In the rows, 128 means zero.
Rows lie near named flat spaces through zero. A row that begins with a name and a colon came from that space; any other row is followed by the name of its block's space that it lies nearest.
zb_bc: [146 120 127 101  83 116  84  95 162 127 169 129 114  59 104  86 124 164
 118 151 173 127 125 166  80 107 123]
zb_bc: [133  89  76 115 133 102 140 108  93 112 133  98 152  95 124 161  96  83
 120 110 141 155 175 139 103 133 180]
zb_bc: [176 185 116 132 110 118 138 141 140 131 125 149 135 134 109 115 133 137
 156 127 141 119 112 137 100 117 178]
cf_zm: [116 142 158 115 134 119 129 143 111 103 106 156 128 138 138 157 117 103
 113 135 121 146 105 108 131 150  91]
cf_zm: [135 108 111 147 141 144 137 133 139 136 143 118 135 155 149 133 129 116
 100 132 116 131 108 145 143 116 130]
zs_sl: [154 164 144 113 112 110 138 137 146 135 123 112 134  96 148 129 105 139
 150 110 129 132 126 145  99 127 148]
zb_bc: [151 144 137 149 153 137 160 148 130 134 136 112 138 170 145  95 139 126
 146 103 106 107 138 129 119 126 161]
zb_bc: [168 169 114 133 109 108 150 125 139 139 111 126 136 108 107 124 121 142
 171 113 137 127 133 145 107 119 176]
zb_bc: [125 126 131 141 142 135 147 132 125 134 121 116 127 143 131 123 130 131
 142 112 113 122 141 122 140 128 137]
sm_hf: [107 112 144  97 138 176 145 169 110 135 131 121 100 123 151 149 100 146
 127 107 118 151 120 104 157  88 166]
sm_hf: [123 124 116 129 125 141 125 130 122 150 123 132 128 135 113 129 152 144
 146 138 129 120 125 125 150 118 134]
sm_hf: [111 131 141 111 124 126 120 130 115 148 117 117 131 111 127 126 145 147
 164 124 127 116 149 116 134 136 124]
rj_fp: [109 118 128 141 136 133 157 120 126 138 101 100 111 113 121 139 107 148
 159  94 110 134 163 115 157 122 143]
cf_zm: [140 157 145 171 135 110 157 119 159 136  93 121 133 150 135 128 129 132
 145 115  99 119 117 139 145 149  93]
zt_ds: [132 113 130 126 134 119 144 124 121 109 125 127 130 122 132 141 106 107
 112 121 125 150 127 135 121 130 127]
rj_fp: [119 131 108 124  95 140 106 111 150 144 127 132  99  88  98 132 119 171
 137 137 151 131 126 130 144 101 138]
sm_hf: [101  95  96 142 124 127 112  97 112 135 114 141 126 129  82 138 156 130
 131 151 138 125 143 119 161 134 105]
sm_hf: [138 115 149 134 142 118 161 126 117  91 114 150 127 140 118 135 108  99
 106 125 120 158 108 132 123 134 108]
cf_zm: [142 141 126 159 134 116 151 115 158 118 124 103 122 127 141 122  95 126
 123  99 114 129 142 140 119 131 137]
cf_zm: [144 124 141 138 113 124 135 113 153 149 121 135 129 119 110 109 151 155
 142 146 128 127  99 160 138 119  95]
rj_fp: [ 96 102 141 157 128 137 129 101 159 141 109 115 103 120 123 131 124 157
 120 130 111 130 123 133 176 128  65]
sm_hf: [142 140  96 119 116 135 124 138 115 134 131 143 130 128 107 138 134 129
 139 135 146 130 124 124 125 110 176]
zt_ds: [123 100 144 115 148 130 134 125 107  62 162 132 106 123 127 101  81  97
  84 103 137 148 160 110  82 125 150]
zt_ds: [118 112 107 185 135 114 120  81 137 100 114 167 121 170  70 112 156 111
 102 158 130 117 124 124 149 152  70]
zb_bc: [112 108 117 114 141 112 121 128 100 114 129 114 148 124 151 159 116  87
 109 124 126 139 149 120 119 152 124]
rj_fp: [120 113 178 128 128 117 142 118 145 104 109 143 115 115 136 139 105 123
  99 135 116 159  90 141 137 138  52]
zt_ds: [136 138 138 116 118 116 133 127 127 116 118 138 124 108 120 137 111 126
 130 127 135 144 121 131 116 128 127]
zt_ds: [135 111  99 143 129 117 151 110 106 168 101 117 155 132  89 126 177 139
 187 132 123 114 150 141 154 131 142]
sm_hf: [114 130 157 133 134 135 109 129 157 143 149  99 124 130 167  96 136 149
 124 121 114 100 137 132 124 138  96]
zt_ds: [124 177 167 163 124  67 194 103 123  82   4 175 115 117  80 205  78 102
 158 109 101 182 107 105 166 178  55]
cf_zm: [122 105 105 119 135 143 120 134 106 144 145 122 139 139 125 124 153 126
 133 136 133 118 140 125 134 118 153]
zs_sl: [119 138 117 118 114 130 102 125 122 128 129 147 121 121 107 130 138 137
 131 144 146 121 129 114 128 128 130]
zs_sl: [122 125 177 124 143 148 156 152 114 135 104 155 122 158 122 122 155 141
 146 136 107 134  91 118 161 123  92]
zb_bc: [128 156 144 122 146 116 135 167 104 112  97 163 158 178 170 193 130  68
  97 148 107 147  73 112 143 164  87]
zt_ds: [129 120 121  87 106 122 133 131 120 148 120 100 129  62 136 158  99 145
 155 112 140 154 142 141 123 109 164]
zt_ds: [111 106  89 148 109 118 116  89 138 153 105 123 127 105  92 152 142 145
 140 147 136 130 135 140 166 129 104]
rj_fp: [112 129 134 119  96 141  89 113 155 131 134 154  95  98 102 124 128 167
 113 157 152 131 101 128 141 110  93]
rj_fp: [110 134 116 147 109 133 100 110 160 133 118 144 107 124 118 148 125 145
 104 152 134 128 102 127 159 127  84]
zt_ds: [124 125 128  81 116 140 126 148 114 157 139  89 127  76 150 134 111 156
 165 102 136 132 159 126 116 104 187]
zs_sl: [133 146 173 131 124 145 121 131 118 104 127 206 101 167  59  66 179 155
 141 161 142 110  95 103 127 122  94]
rj_fp: [128 134 173  97 117 114 119 131 137 121 132 122 127  91 152 122 112 135
 126 126 131 138 119 138 102 137  96]
zs_sl: [101 163 144  76 113 169  87 194 126 188 127 127 132 129 194 179 149 157
 139 150 123 118  79 106 168 113 125]
rj_fp: [140 106 119 143 121 110 114 104 170 165 149  80 158 111 168 117 144 133
 116 139 120 113 122 184 121 138  89]
cf_zm: [133 153 133 115 111 120 121 127 137 113 126 133 112  98 123 132  97 137
 131 118 142 137 133 122 108 123 144]
zs_sl: [100  92 151 111 147 162 112 147 112 144 154 121 127 150 152 108 159 137
 116 140 118 114 124 117 146 121 106]
sm_hf: [ 96 123 118 135 118 106  96  96 139 155 117  95 137  99 132 132 145 144
 150 131 127 103 168 127 140 159  90]
cf_zm: [147 135 153 130 123 112 153 125 133 128 103 145 136 125 116 131 134 128
 140 135 121 144  97 148 131 133  98]
cf_zm: [134 121 122 139 107 144 107 114 169 155 146 128 116 118 120 106 146 167
 120 151 138 117 100 156 141 104 108]
zs_sl: [120 116 127 111 130 145  96 138 135 142 171 104 131 125 162 105 138 137
 113 131 134 107 139 131 112 121 138]
cf_zm: [153  82 140 150 173  86 211 105  82 113 103  93 174 143 113 104 139  82
 170  88  95 139 181 151 108 159 139]
zb_bc: [115 173 163 111 111 100 113 138 133 136  83 145 138 112 149 174 128 126
 141 144 121 135  96 119 140 165  65]
sm_hf: [135 144  92 137 111  83 127 101 137 126 101 108 147  91 131 177  97 104
 131 120 134 143 146 143 118 154 130]
rj_fp: [142 115 159 127 145 114 176 133 112  95 105 140 132 133 129 143 101  97
 117 114 112 166 109 136 123 134 113]
zs_sl: [134 142 182 109 145 111 162 150 108  92 107 138 131 129 151 140  97  99
 125 106 111 154 119 117 107 148 112]
sm_hf: [146 145 103 127 118 133 129 138 128 142 128 135 134 132 119 136 136 132
 140 133 137 126 118 133 129 113 164]
rj_fp: [128 125 101 148 130 135 124 122 132 134 128 134 130 148 117 133 140 125
 121 138 128 121 124 128 144 124 132]
zt_ds: [133 130 149 140 169 134 170 155 101 122 121 117 145 179 150 115 138 104
 145  99  95 118 144 111 129 141 147]
zs_sl: [131 154 106 126 111 105 122 118 124 114 106 141 127 107 109 161 105 116
 132 128 143 141 134 119 121 138 141]
zb_bc: [103 136 180 128 134 134 113 132 148 143 127 115 119 131 156 102 146 156
 138 127 109 103 128 120 139 146  69]
zs_sl: [133 144  81 168 127 120 126 111 132 100 112 163 122 161  93 155 118  99
  98 142 136 134 117 115 141 135 133]
[142  99 120 131 130 134 137 121 142 119 152 118 125 120 136 120 108 121
  96 126 131 145 116 155 117 108 136]	cf_zm
[156 130  25 169 126 134 128 119 130 161 139 115 155 162 107 143 153 115
 136 136 138 106 142 144 142 109 209]	rj_fp
[114 129 155 128 123 112 118 107 135 116 121 129 117 108 116 108 127 139
 135 126 130 122 145 122 118 147  90]	cf_zm
[ 96 122 166  87 132 130 119 139  99 123 126 116 117  97 137 122 120 141
 152 110 128 128 164  97 119 137 126]	sm_hf
[142 124 137 130 143 119 163 142  99 139  98 143 158 157 122 144 159 107
 151 137 111 137 105 136 146 139 116]	cf_zm
[163 129 151 112 117 112 164 135 119 126 103 158 142 116 109 141 132 122
 141 142 130 163  78 159 124 119 114]	cf_zm
[102 127 158 101 126  75 118 101 106  92 107 108 134  70 135 144  90 102
 136 105 132 142 184 111  89 180  94]	sm_hf
[102 122 109 132 119  90 120  96 141 124 103  84 133  75 156 184  75 109
 117 107 123 148 164 132 131 159 104]	sm_hf
[150 136 144 136 130 123 141 117 153 146 154  80 129 110 136  57 135 164
 170  93 123  94 176 148  90 121 163]	zb_bc
[147 156 134 131 122 108 148 128 136 140 108 114 139 115 131 129 124 135
 164 110 121 124 137 138 117 136 142]	zb_bc
[100 164 149 129 121 121 100 127 139 114 114 137 108 123 134 134 115 136
 127 124 128 115 141  94 129 153  98]	cf_zm
[166  90 126 115 132 126 170 133 107 134 128 138 155 129 114 130 143 111
 131 141 129 160  92 171 125 105 141]	cf_zm
[111 130 143 143 134 120 120 114 137 125 121 121 123 132 129 115 134 133
 131 124 119 113 145 119 132 149  94]	cf_zm
[124 141 125 141 127 113 103 124 153 140 133 114 147 138 167 141 135 114
 106 141 119 112 116 140 127 155  88]	rj_fp
[150 147 141 156 118 100 137  86 118  60 112 207 101 142  17  69 142 126
 135 144 157 127 134 111  94 140 112]	zs_sl
[125 131 107 141  97 150 108 110 141 175 116 158 111 126  57 102 191 193
 175 166 148 102 111 131 171 100 122]	zs_sl
[133 154 109 113 128 143 104 152  98 114 146 166 128 160 107 119 151 116
 127 144 149 111 129  94 111 124 172]	rj_fp
[123 121 166 103 133 114 128 124 104  95 133 139 123 111 116 102 122 120
 132 120 135 134 149 115  95 142 116]	zs_sl
[135 113 189 129 150 129 175 135 115 114 111 139 125 144 119  97 138 131
 146 115 105 140 116 132 130 131  96]	zs_sl
[125 113  83 174 151 144 129 126 139 118 141 130 132 186 142 148 124  92
  74 136 115 125 114 127 153 128 129]	zs_sl
[132  95 105 109 116 130 117 122 136 138 150 106 135  93 149 151 107 122
  99 136 140 151 117 159 123 109 137]	zt_ds
[107 152 158 129 141 145 116 146 133 101 139 134  99 147 148 111 107 132
 111 110 120 115 141  89 120 135 125]	zt_ds
[ 97 114  87 126 120 156  62 122 121 133 164 151 116 148 107 118 163 135
  98 167 155  99 133 102 140 121 129]	zs_sl
[133 107 100 146 124 144 115 115 136 137 146 144 127 149 101 111 158 135
 112 156 139 118 111 141 142 111 125]	rj_fp
[131 106 100 118 122 141 116 122 122 144 156 112 129 113 116 108 139 143
 136 129 144 119 150 136 119 105 170]	cf_zm
[129 136 114 119 111 131 117 125 126 166 122 120 134 110 109 119 159 162
 174 134 138 109 141 131 137 119 147]	zt_ds
[140 111 103 134 118 137 164 116 122 126 109 135 108 106  80 140 105 144
 146 115 137 158 131 134 147  91 173]	rj_fp
[197 179 115 135 125 109 159 148 135 126 136 131 156 145 132 108 128 112
 151 113 132 120 118 154  77 122 197]	zb_bc

Rows lie near named flat spaces through zero. A row that begins with a name and a colon came from that space; any other row is followed by the name of its block's space that it lies nearest.
snsr: [166 121 154 102 163  79 140 131 170 113 119 100 145 161 147  99 149 136
 140 139 126 130 139 153 108 147 126]
snsr: [119 123 113 140 142 153 129 135 104 163 126 139 138 193 106 163 132 168
 197 122 145 137 134 159 115  90 138]
ddmh: [108 154 109 115 110 136 117 110 148 115 127 148 183 126 113 174 110 122
 158 157 126 107 113 180 132  88 134]
ddmh: [112  86 130  97  71 139 114 159 121 103 143 138  83 107 184  85 140 127
 112  95 117 104 145  80 137 133 117]
ddmh: [125 162 122  95 143  70 145 119 137 120 106 157 160 121 103 148 139  80
 119 129 106 121 110 123 119 112 117]
fdjn: [139 141 115 139 122  95 112 121 120 131 108 116 148  95  98 168 114  87
 123 142 109 136 103 132 130 131 175]
fdjn: [113 117 113 144 118 129 115 123 119 117 111 174  92 103 118 116 142 102
 113 143 115 139 129 102 126 136 144]
ddmh: [143 137 127 135 132 150 133 119 146 131 151  92 182 155 132 163 102 164
 169 148 152 109 126 194 135 110 124]
snsr: [137 146 138 125 146 112 137 135 130 140 127 102 153 145 116 147 127 128
 137 122 125 132 114 141 126 127 133]
fdjn: [137 150 107 154 133 112 122 106 106 144 109 129 132  94  81 163 106  97
 116 145 126 154 113 125 126 131 156]
snsr: [112 160 143  73 109 120 129 135 137 134 136  97 173 128 138 144 108 130
 122  91 124 108 116 135 134  97 106]
snsr: [126 109 120 183 142 142 116 122 113 128 120 159 115 111 114 143 140 107
 116 149 114 115 116 121 143 143 163]
cqzl: [117 145 119 142 145 150 147 119 137 126 137 154 135 153 114 133 133 146
 150 151 144 136 129 153 125 118 102]
fdjn: [133  92 126 100 121 127 147 168 111 137 139 129  83 196 157  93 157 172
 183  95 144 145 160 109 102 120 103]
ddmh: [153 111 113 135 141 105 173 154  89 142 140 131  74 159 126 105 149 136
 147 107 146 160 146  83 110 149  93]
cqzl: [134 116 137 115 127 120 131 151 104 150 134 101 131 148 139 138 129 137
 137  86 125 116 127 112 130 119 131]
snsr: [121 125 124 130 132 136 127 122 126 131 123 147 121 134 124 124 133 132
 132 130 131 130 135 128 124 122 125]
fdjn: [ 95 123 117  92  92 135 127 153 106 131 132 155 116 141 140 131 137 128
 146  91 120 116 130 101 126  95 112]
cqzl: [131 145 162 130 189 100 148 119 148 128 109 143 116 133 119  88 162 109
  78 124 114 140 125 103 122 159 108]
ddmh: [137 151 145  56 133  66 134 120 152 122 112 115 176 125 136 129 125 103
 112 102 113 105 127 131 118 106 110]
cqzl: [130 130 131 122 121 120 155 163 162  88 154 125 139 159 154 120 155 134
 164 155 123 120 114 152 129 141 108]
cqzl: [118 143 128 134 122 145 113 102 139 123 121 132 119  92 117 115 110 124
  96 144 133 146 132 128 129 136 129]
snsr: [157  98 101 103  79 117  96 108 131 120 116 105 101 104 138 109  94 145
 151 146 151 163 169 140 101 127 154]
cqzl: [146 108 134 136 169 101 119  92 127 138  99 161 140 120 121 127 138 105
 100 128 118  97 141 124 128 124 143]
snsr: [135 147 150 194 197 130 176 177 109 154 151 103 159 199 104 179 167 133
 162 124 115 116  75 144 148 147 134]
snsr: [104 111 126 110 119 136  92  93 141 117 102 185 131  99 136 115 130 111
  99 131 114  95 145 125 131 103 139]
fdjn: [ 80 147 143 100 114 152 115 115 154 105 114 172  77  93 134  58 141 121
  70 127 121 160 142  87 120 141  95]
ddmh: [122 119 124  79  97 107 129 140 127 117 128 137 120 124 152 111 131 121
 129 102 123 118 141 105 120 113 109]
fdjn: [130 118 107 144 112 118 122 137 104 130 129 137 152 119 120 180 124 101
 147 128 112  96 107 132 143 111 158]
fdjn: [148  94 127 176 141 155 143 137 128 117 165 126 162 149 159 157 135 143
 150 145 134  59 120 162 161 130 127]
cqzl: [134 116 140 102 117 136 102 101 134 138 126 106 159 108 150 131  98 140
 106 106 134  91 145 141 137 106 132]
snsr: [104 116 121  92 125 144 113 101 140 128 109 185 116 148 135 100 136 150
 141 125 139 124 166 135 108  91 107]
cqzl: [134 134 139 100 106  87 135 166 158  89 129 104 110 122 147  98 151 106
 128 139 106 154 113 114 117 162 132]
fdjn: [134 104 117 143 125 131 127 135 114 129 137 140 151 141 138 161 132 125
 152 127 123  84 122 142 142 111 143]
ddmh: [129 113 102 114 108 130 146 148  93 144 138 139 101 163 129 131 131 150
 175 105 147 143 147 112 112 107 107]
cqzl: [116 141  93 124  94 149 114 110 120 132 124 140 126 120 104 149  99 140
 161 149 148 158 138 150 115 102 133]
ddmh: [107 117 106 144  79 172 119 138 144  89 161 149 150 114 155 153 120 132
 156 163 127  84 115 163 155 113 128]
ddmh: [173 120 136 159 166 112 178 149 120 133 161  89 138 164 139 135 139 143
 145 128 144 116 122 135 136 157 102]
fdjn: [117  92 132 147 131 150 117 123 143 103 131 174 119 126 157 108 153 126
 118 145 117  84 136 130 143 131 131]
cqzl: [106 166 162 151 185 157 119  74 114 175  99 135  98  86  85  92 112 124
  25 101 136 166 137  82 131 147 110]
[136 116 124 134 153 113 142 143  77 173 111 131  79 161 105 118 144 136
 138  86 134 167 143  80 106 131 129]	ddmh
[123 114  92 129  98 124 158 156 103 109 148 169  97 137 136 130 146 118
 160 131 131 126 130 103 126 124  99]	ddmh
[160 102 126 162 135  92 117 141 141 102 109 120  87 113 125 104 153 101
 128 171 109 165 123 119 115 184 179]	fdjn
[170 103 100 192 152 120 142 124  96 143 130 127 117 140 104 160 128 126
 160 157 142 137 129 138 127 147 157]	fdjn
[114 131 113 174 150 143 130 142  89 160 126 148 160 163  93 201 138 121
 169 123 116 104  95 145 144  99 162]	ddmh
[114 134 122 182 179 151 158 127 110 141 125 184  91 160  96 118 163 133
 131 145 135 153 126 112 124 143 107]	snsr
[101 161 106 133 120 154 139 109  93 153 130 154 121 110  93 149 104 125
 114 112 144 144 127 108 132 103  98]	fdjn
[129 128 131 170 125 146 135 132 158  85 155 132 154 100 147 140 133 109
 112 174 116  87 100 153 162 154 131]	ddmh
[110 105 118 101  78 109 115 177 115 110 135 136 143 133 155 159 146 101
 159 104  92  84 104 116 141 104 155]	fdjn
[132 134 120  90 119  98 142 130 126 125 123 137 123 133 129 118 131 120
 134 114 130 136 139 113 112 117 105]	ddmh
[158 135 126 158 129  97 120 114 128 119 116  99 118  66 109 130 111  85
  82 153 117 152 112 111 134 173 162]	snsr
[139 131 117  56 119  81 124 129 109 162 101 113 141 170 115 141 118 142
 176  85 137 151 152 130  89  80 129]	cqzl
[142 131 128 118 134 110 146 131 130 125 134 121 131 136 132 124 130 128
 133 125 134 129 132 127 123 132 110]	ddmh
[116 145 140 125 111 149 155 168 162  91 169 105 133 150 156 113 142 149
 151 148 131 131 109 148 137 148  94]	cqzl
[121 128 129 124 127 125 106 114 129 133 113 135 151 115 122 148 120 115
 120 126 116 108 122 137 134 111 152]	snsr
[ 81 172 121 128  93 154 135 136 123 110 135 149  80  71 111 100 123 101
  76 130 121 175 110  76 135 150  96]	fdjn
[124  88 100 154 140 149 122 105  93 148 123 194 138 150 125 161 134 134
 156 124 135  74 147 137 137  85 135]	fdjn
[134 118 123 156 149 113 166 172 123 113 144 148 118 175 130 135 175 121
 168 142 116 124 107 125 129 146 121]	cqzl
[145  85  86 192 118 117 100 100 116 103 107 189 115  76 112 156 133  75
 123 187 109 103 124 130 140 142 191]	cqzl
[139 144 114  97 118 101 134 139  95 165 126  91 172 154 108 188 103 132
 172  91 133 124 118 142 120  85 137]	fdjn

Rows lie near named flat spaces through zero. A row that begins with a name and a colon came from that space; any other row is followed by the name of its block's space that it lies nearest.
bq-th: [ 80 134 154 113 140 145 152  92  99 140  99 140  98 123 147 113 121 128
 122 124 127 128 131 139 158  98 123]
tg-ht: [111 137 136 129 134 128 139 108 116 131 122 134 124 120 152 120 122 131
 125 134 136 124 135 124 132 119 116]
bq-th: [126  98 126 123 116 130 124 132 121 129 123 111 152 123 131 114 112 123
 119 150 145 125 147 147 120 143 121]
lm-bz: [146 139 166 124 117 122 106 140 129 134 118 114  99 156  97 121 146 145
 118  95 117 143 141 136 118 126 112]
bq-th: [150 146 129 147 150 125 113 141 141 126 153 153 137 143 102 146 131 153
 139 108 100 121  98 126 135 123 140]
tp-jf: [127  93 121 142  92 146 138 149 145 103  98  85  98 131  77 122 147  68
 144 116 105 138 106 166 111 115 139]
zg-zq: [120 109 136 152 146 107 124 134 147  92 150 125 155 137 111 110 137 129
 134 143 126 107 118 161 100 148 115]
zg-zq: [172 185 146 139 144  79 114 130 148 124 167 143 112 152 150 158 139 182
 127  94 112 143 136  84 116 135 118]
tg-ht: [133  78 123 139 150 115 122 137 125 118 162 136 203 131 128 126  76 164
 122 162 125 108 129 176 138 155 142]
bg-qf: [118 124 153  97 139  71 143 109 128 116 146 115 125 143 185 132 114 168
 106 138 147 146 180 128 127 160 124]
tp-jf: [ 88 124  95  94 149 103 164 112 145 103 139 133 121 114 170 137 151 101
 134 157 155 128 132 107 132 156 154]
tp-jf: [163 121 102 194  99 101 153 126 148  90 145  94 148 104 167 144  93 108
 149 143 109 127 120 131  89 113 113]
tp-jf: [131 148 172 148 119 123 120 134 142 109 111 110  72 157  82 115 170 119
 134  83  99 138 115 146 104 107 104]
tg-ht: [ 90 124 123 142 173 105 152  98 128 102 157 157 165 115 172 118 113 145
 133 165 139  98 120 139 130 139 123]
zg-zq: [133 114 142 108 129 138 111 140 119 146 124 130 132 144 102 127 121 147
 117 118 124 134 135 144 145 135 138]
bg-qf: [164 140 159 174 128 146  98 136 114 146 133 141 146 141  95 124  99 168
 128 102  94 118 110 149 130  97 105]
tp-jf: [113 178 152 137 154  88 141 106 147 101 144 140  89 139 154 127 169 139
 133 110 127 128 127 100 107 127 105]
lm-bz: [134 127 160 145 121  84 144 106 123 111 138 104 129 134 180 125  95 160
 116 131 126 139 165 142 111 128 100]
bg-qf: [114 112 145 107 117 125 122 137 134 119 111 105 107 143 103 109 157 110
 120 124 139 136 143 146 113 144 121]
zg-zq: [162 149 126 138  98 146 114 139 124 150 113 118 108 126 117 139 129 122
 129 104 119 143 128 104 124 107 120]
zg-zq: [125 100 128 154 136 130 131 126 122 118 138 130 168 122 127 119  95 137
 131 148 120 110 119 164 128 127 125]
bq-th: [ 67  88 154  82 148 130 145 101  98 135 110 131 135 131 147 100 109 141
 105 154 152 125 159 170 159 142 134]
bg-qf: [ 96 146  88  86 139 132 148 120 139 129 123 143 104 109 150 138 172  88
 135 142 159 130 124  79 137 144 153]
bg-qf: [150 132 113 141 129 137 110 141 130 137 142 139 156 123 119 132 122 135
 131 134 130 117 119 117 122 133 126]
bg-qf: [149 145 153  91 128  84 115 139 144 128 142 116  97 163 132 145 149 163
 111 100 130 159 163 110 125 158 134]
tp-jf: [108  95  79 131 101 159 154 142 147 104 100 102 111 104  98 129 153  39
 154 142 125 127  94 140 120 120 156]
zg-zq: [120 167 100  87 134 157 136 129 129 157 111 157  75 124 118 161 164 106
 139  97 120 146 102  75 170 109 172]
lm-bz: [112 117 148 113 139 114 132 111 111 133 132 130 144 131 157 116 105 157
 111 144 144 126 157 141 136 140 118]
tp-jf: [195 137 172 194 107 127  91 137 109 147 141 119 164 142 118 124  68 191
 119 105  95 125 138 152 109 100  81]
zg-zq: [103 135 118  60 130 158 132 127 113 165  99 145  87 131 118 142 149 116
 119 112 138 150 132 103 178 126 169]
lm-bz: [ 93 148 127  98 135 157 124 126 127 138 101 142  89 126 101 111 186  92
 130 120 147 124 116 106 132 124 128]
lm-bz: [170 113 152 132 118 127  92 141 105 160 140 125 173 141 127 126  77 187
 104 129 129 131 160 144 133 138 113]
tg-ht: [154  96 120 130 118  90 133 143 146 106 152 101 152 137 142 146 100 142
 125 138 121 141 146 148 118 155 144]
tg-ht: [ 85 145 131 118 164 124 149 104 128 117 131 157 113 125 142 123 149 126
 134 132 131 115 112 122 143 123 134]
tp-jf: [ 85 103 182  79 147 150 101 144 123 133  99 131  94 174  40  91 180 129
 111 102 126 129 126 182 144 143 134]
bq-th: [126 127 154 142  95 187 114 120  86 169  77 119 115 117 105  99 109 116
 119 115 125 127 131 144 137  81  96]
tg-ht: [126 146 108  99 133 147 118 125 113 162 126 151 137 113 147 133 130 133
 120 139 156 126 139  87 146 135 134]
bq-th: [146 153 118 143 102 148 138 112 106 156 110 126 114 105 163 143  99 125
 130 119 123 140 133  96 139  90 119]
zg-zq: [130 153 133 105 121 114 134 116 124 140 124 125 101 128 162 138 135 137
 118 119 141 147 154  93 131 130 124]
tg-ht: [122 157 123 138 128 128 134 121 138 119 124 131 103 121 132 125 160 106
 138 121 132 125 116 101 111 118 115]
lm-bz: [136 122 111 144 122 120 141 121 126 123 137 123 149 111 161 136 100 128
 132 146 130 126 132 124 125 126 128]
bq-th: [121  91 134  89 156 108 108 150 139 122 154 136 163 155 101 124 133 157
 113 143 141 123 141 158 137 181 152]
lm-bz: [140 172 194 178 150  91 112 123 149  93 146 132  96 167  99 112 163 164
 134  83  93 121 112 144  89 112  80]
bg-qf: [139 144 105 113 132  97 157 119 140 122 146 131 111 125 175 172 114 139
 134 121 116 151 132  97 149 129 163]
tg-ht: [171 157 114 185  89 146 103 138 130 133 122 110 143 102 128 111 138 100
 137 134 143 113 126  93  70 112  71]
bq-th: [122 186 120  87 148 105 145 118 146 132 135 152  64 139 151 167 173 133
 134  93 123 155 123  65 152 127 159]
bg-qf: [100 135 115 129 150 129 145 100 113 132 136 152 153 104 176 120 111 134
 127 160 150 109 131 113 137 127 121]
zg-zq: [112 169 119 105 153 102 139 123 155 110 142 146  88 136 137 143 185 118
 138 114 134 133 117  85 124 142 141]
tp-jf: [123 103 123 121 137 140 118 132 115 140 133 138 167 124 123 119 105 141
 120 150 139 115 132 146 140 141 133]
lm-bz: [120 119 155 141 173 114 112 109 102 139 163 166 201 131 157 108  78 202
 109 159 141  96 144 153 139 144 105]
tg-ht: [152 136 139 126  89 162 106 135 103 167  96 112 115 123 117 120 118 124
 116 113 135 141 147 115 127 107 106]
lm-bz: [ 87 151 124 144 170 134 136  92 111 129 142 173 164 101 170 100 128 138
 129 166 160  86 120 110 125 126  98]
bg-qf: [169 117 143 141 108 147  76 172 138 136 125 113 139 152  50 113 150 128
 124 108 121 125 121 147 101 139 112]
bq-th: [132 100 122 136 143 112 126 133 132 117 154 132 174 130 133 129 100 150
 126 150 127 116 129 153 129 149 137]
[ 92 119 126  63 132 147 135 122 112 153 102 135 100 131 126 128 144 117
 114 127 148 144 143 120 166 137 158]	zg-zq
[ 82 134 118 120 179 101 159  98 133 104 155 162 144 119 173 128 130 140
 134 156 140 107 119 123 141 143 139]	tg-ht
[138 142 105 143 130 138 128 122 121 140 138 145 152 106 153 135 110 131
 133 142 135 117 121 102 130 120 124]	tp-jf
[176 104  99 113 113 120 102 179 159 125 148 113 144 147  81 158 137 125
 132 118 116 144 121 129 124 162 167]	tg-ht
[116 115 107  98 106 143 138 110  98 159 109 118 146  96 184 121  97 118
 110 165 173 133 170 104 138 135 122]	lm-bz
[136  98 122  99 116 134 123 144 124 141 122 116 133 137 113 140 111 132
 119 127 125 144 140 144 149 141 157]	lm-bz
[115 138 136 126 143 132 140 110 114 137 127 147 123 126 145 135 111 146
 128 123 117 128 123 128 154 110 135]	bq-th
[121 187 145 166 106 147 132 120 143 111  92 116  46 124  99 110 202  70
 151  86 114 129  96  97  86  80  85]	tg-ht
[141 131 137 194 114 105 137 122 145  86 137 101 136 119 139 111 126 112
 142 135 117 114 120 145  74 115  84]	tg-ht
[158 155 108 190 109 129 115 130 139 115 140 120 156  99 144 111 137 105
 142 148 145 103 120  96  68 121  75]	tg-ht
[125  86 142 161 123 113 142 114 114 111 135 107 172 120 156 112  69 145
 122 157 123 117 144 180 119 126 109]	bg-qf
[173 129 108 162 108 165 105 137 102 168 130 139 178 105 132 136  72 147
 128 137 123 117 122 117 137 105 118]	tp-jf
[134 100 146 121 121 156 109 140 107 152 113 127 143 139  92 119 101 145
 117 121 117 129 130 164 150 121 134]	tg-ht
[115 100 141  86 112 112 140 139 140 115 109  94  85 152 109 134 147 110
 120 112 122 159 146 152 135 144 154]	tp-jf
[106 116 131  66 158 123 119 122 108 159 139 156 153 136 149 129 114 171
 102 147 160 129 160 121 168 163 151]	tp-jf
[131  96 143 117 133 129 112 135 114 140 134 128 164 139 119 119  97 159
 112 140 133 124 146 161 140 145 130]	tp-jf
[123 111 137  92 123 103 148 118 120 132 126 112 115 137 163 145 101 148
 113 127 129 155 162 135 153 139 150]	tg-ht
[140  87 130 157 105 139 105 153 134 112 123  98 165 127  86  94 129 104
 128 149 138 109 129 170  86 144 100]	bq-th
[170 114 139 105  73 140 111 143 106 168  99  88 113 134 129 139  95 138
 105 110 130 166 173 125 136 122 127]	tg-ht
